In the rows, zero is written as 128.
Both labels of each row:
[137 114 140 145 118  97 139  86 133 152 133 143 110 102 119 136 149 111
 130 127  99 114 145 107 143 193 143 111 132 124 135 135 141 119 114 108
 149 106 142 157 142 154 110 136 107  81  94 110 140 111 130 111 116 139
 147 152 136 143 168 157 128 123 178 128  87 166 120 108 130 113 134  88
 121 140 175 153 120 149 137  93 166 108 140 175 117 156 128 143 131 183
  75 137 126  85 102 148 140  80 148 165 176 149 135 132 137 128 111 142
 141 148 116 139 139 113  95 140 175  82 139 137 166 102 130 101 178  88
  88 140 124 162 153 128 158 157 111] => <51>/MH
[112 124 146 178 149 118 140  85 160 135 125 104 208 123 134 148 146  70
 117 165  98 127 137 118 138 238  83 151 132 133 129 137 140 134 113 181
 158 117 217 110 104 135 183 133 151 125 122 117 124 155 126  72 151 124
 116 154  57  98 142 120 188  96 148 139 105 138  89 125 115 122 141  67
  47 158 148  64 153 107 142 120  78 144  96  85 135 159 127 152  99 145
 234  92 119  97 134  96 161 221  86 175 169 128 148 166 104 104  90 144
 113 157 145  93 135  85 157 152 145  79 153  99 118 187 125 141 144 130
 156  93 143 111 166 107 111 140 200] => <50>/Mz
[145 140 114 133 124 126 146 145  96 127 129 138 104 119 123 128 161 149
 101  97 139 107 125 125 165 134 151 133 121 109 150 134 145 122 129  99
 114 116  84 144 145 107  99 130 124 112 100 124 136  72 143 141 137 129
 129 141 149 151 133 148 110 128 123 106 105 128 148 120 161 145 122 131
  84 109 132 178 122 130 127 137 133 119 121 135 107 143 136 141 142 125
  78 128 131 125  98 118 152  98 164 121 104 125 116 141 146 154 127 112
 128 128 115 119 128 132 141 129 146 114 114 137 138 114 123 134 145 111
 147 135 114 131 152 129 107 134 114] => <51>/HH
[145 125 133 116 115 164 152 123 114 140  95 151 168 120 104 126 181  75
  94 148 139  67 133 120 187 212 137 131 127 113 125 113 166 148 117 107
 158 107 116 138 129  87 161 145 133 116 142  98 104  93 193 122 168 109
 139 167  96 123 147 160 130 104 137 135  72 152 100 157 131 132 128 120
  42 122 104 220 148 113 149 142 107 124 104  98  95 141 141 146 118 146
 156 127  92 114 106  88 201 137 135 130 102 129 136 167 154 148 117 113
 131 147  88  78 136  78 150 150 133  73 135 105 130 184 116  69 166 131
 196 112 117 138 175 135  94 147 167] => <52>/HH
[103 131 122 166 160  96 112  64 116 150 243 115  83 155 132 178 108  41
 183 160  84 142 162 144 252 159 155 118 119 124 112 120  80 157 103 123
 111 166 123 115  97 131 179 110 141 154 103 155  89 113 138 135  71 146
  73 102  87 118 180 109 142 116 108 125 114 148 140  98 159 102 121 142
 179 210 167  99 113 125 163 101  90 126  59 116 200  67 151 134 153 158
 140 120 151 151 143 133  95 125  77 161 196 126 183 184 143  79  99 107
 117 129 115 111  78  79  89 164  36 184 119  59 154 109 167 145  76 112
 146 132 144 120 140 120 252 116 102] => <53>/BG
[116 130 127 174 155  90 125  75 116 145 220 117  67 153 179 166 103  74
 161 132  89 141 161 140 206 141 139 117 116 118 129 128  97 126 114 114
 114 139 113 117 127 136 138 111 133 146  85 145 103  77 116 144  84 141
  90 106  95 135 166 123 132 113 136 107 114 147 155 105 173 121 125 113
 139 178 179 110  98 119 144  94 110 129  74 131 169 100 131 137 149 172
 105 117 161 131 119 120 101 120 109 177 169 131 163 164 143  98  82 120
 123 136 119 119  92 108 121 143  91 140 121  93 144  76 157 187 105  99
 138 140 155 122 147 131 193 134 108] => <53>/BG
[122  94 155 129 111 100 122  97 150 155 119 151 132  85 109 137 105 113
 132 151 122 119 141 114 124 162 143 104 128 133 114 133 156 142 119 110
 162  99 159 143 133 172 119 125 118 105 118 100 113 138 166  91 140 141
 177 138 122 123 152 144 122 132 205 143 113 166 107 135  98 110 142  97
 120 144 178 170 133 126 144  79 165  96 150 154 108 165 125 131 101 184
 114 135 110  88 124 145 149  76 139 168 187 130 110 126 142 115 114 162
 139 148 115 140 148  56  98 148 187  82 154 143 138 140 133 105 158  99
  80 143 139 151 143 134 175 157 139] => <52>/MH
[131 165 133 186 138 146 135  79 136 116 135 115 133 127 138 140 192  70
 121 116  87 157 136 128 137 143  98 144 140 124 145 127  91 126 115 140
 122 137 138 136 132  89  98 165 126 101 113 143 160  97  66 135 122 122
  67 162 131 125 152 146 148  90  78 124 131 116 138 106 171 135 119  61
 100 122  71  55 123 154 123 115  93 151  53 128 147  91 118 159 157 110
 170 133 152 106  91 114 116 168 107  88 121 142 160 167 109  88 121 106
 121 142 122 130  96 210 159 131 105 125 146 144 144 163 104  98 114 117
 141 108 143 120 138 135  98 140 116] => <53>/HH
[113 118 140 153 127  67 122 129 151 130 127 115 138 122 124 131  97 190
 103 113 123 137 117 117  81 103 108 131 136 150 142 158 171 102 110 117
 144  99 153 137 126 182 121 122 115 109 103 112 150 150 122 111 148 144
 156 117 121 167 118  90 141 138 179 126 146 124 109 124 105 131 143 112
 123 123 192  80 139 110 114  95 140 115 179 154 126 180 101 131  95 162
 153 113 136 113 119 125 133 132 123 168 156 115 108 131 102 139 118 161
 145 112 161 147 151 102 129 137 205 111 134 150 112  96 133 176 153 105
 104 127 139  94 135 116 134 143 143] => <50>/MH
[121 105 126 124 132 118 134 103 102 164 171 139  95 109 109 145 138  59
 167 164 107 112 169 131 215 214 178 109 104 114 106 119 100 158 104 144
 123 135 122 129 125 105 161 118 133 121  88 138 101 113 180  96  76 140
 128 123 119 109 162 150 126 139 128 124  94 164 139 114 152 100 123 133
 170 172 151 200 126 154 149 115 134 125 120 135 151 103 162 131 136 144
  65 134 117 129 134 133 127  86 136 158 178 139 169 140 146 102 120 123
 120 134  88 116 104  63  67 149  88 136 119  94 160 122 154 103 135 106
 108 145  99 193 139 130 219 129 101] => <51>/BG
[116 133 145 230 140  58 137  52 123 140 216 142  34 123 125 173 103 102
 133  90  65 150 165 115 165 144 124 106 125 126 156 152 121 103 108  79
 108 105  99 155 126 164  72 120 113  87  31 117 139  30  78 139  98 157
  90 133 109 181 154 141 130 108 203 104 123 160 172  99 208 126 133  37
  91 147 208  95 103 133 113  70 121 117  76 181 123 148 110 177 145 205
  60 127 177  82  66 138  93 104 130 172 194 133 140 164 122  79  66 123
 137 142 123 149 110 135 125 144 164  94 146 144 157  34 135 196 137  59
  94 135 181 123 168 128 175 165  90] => <53>/MH
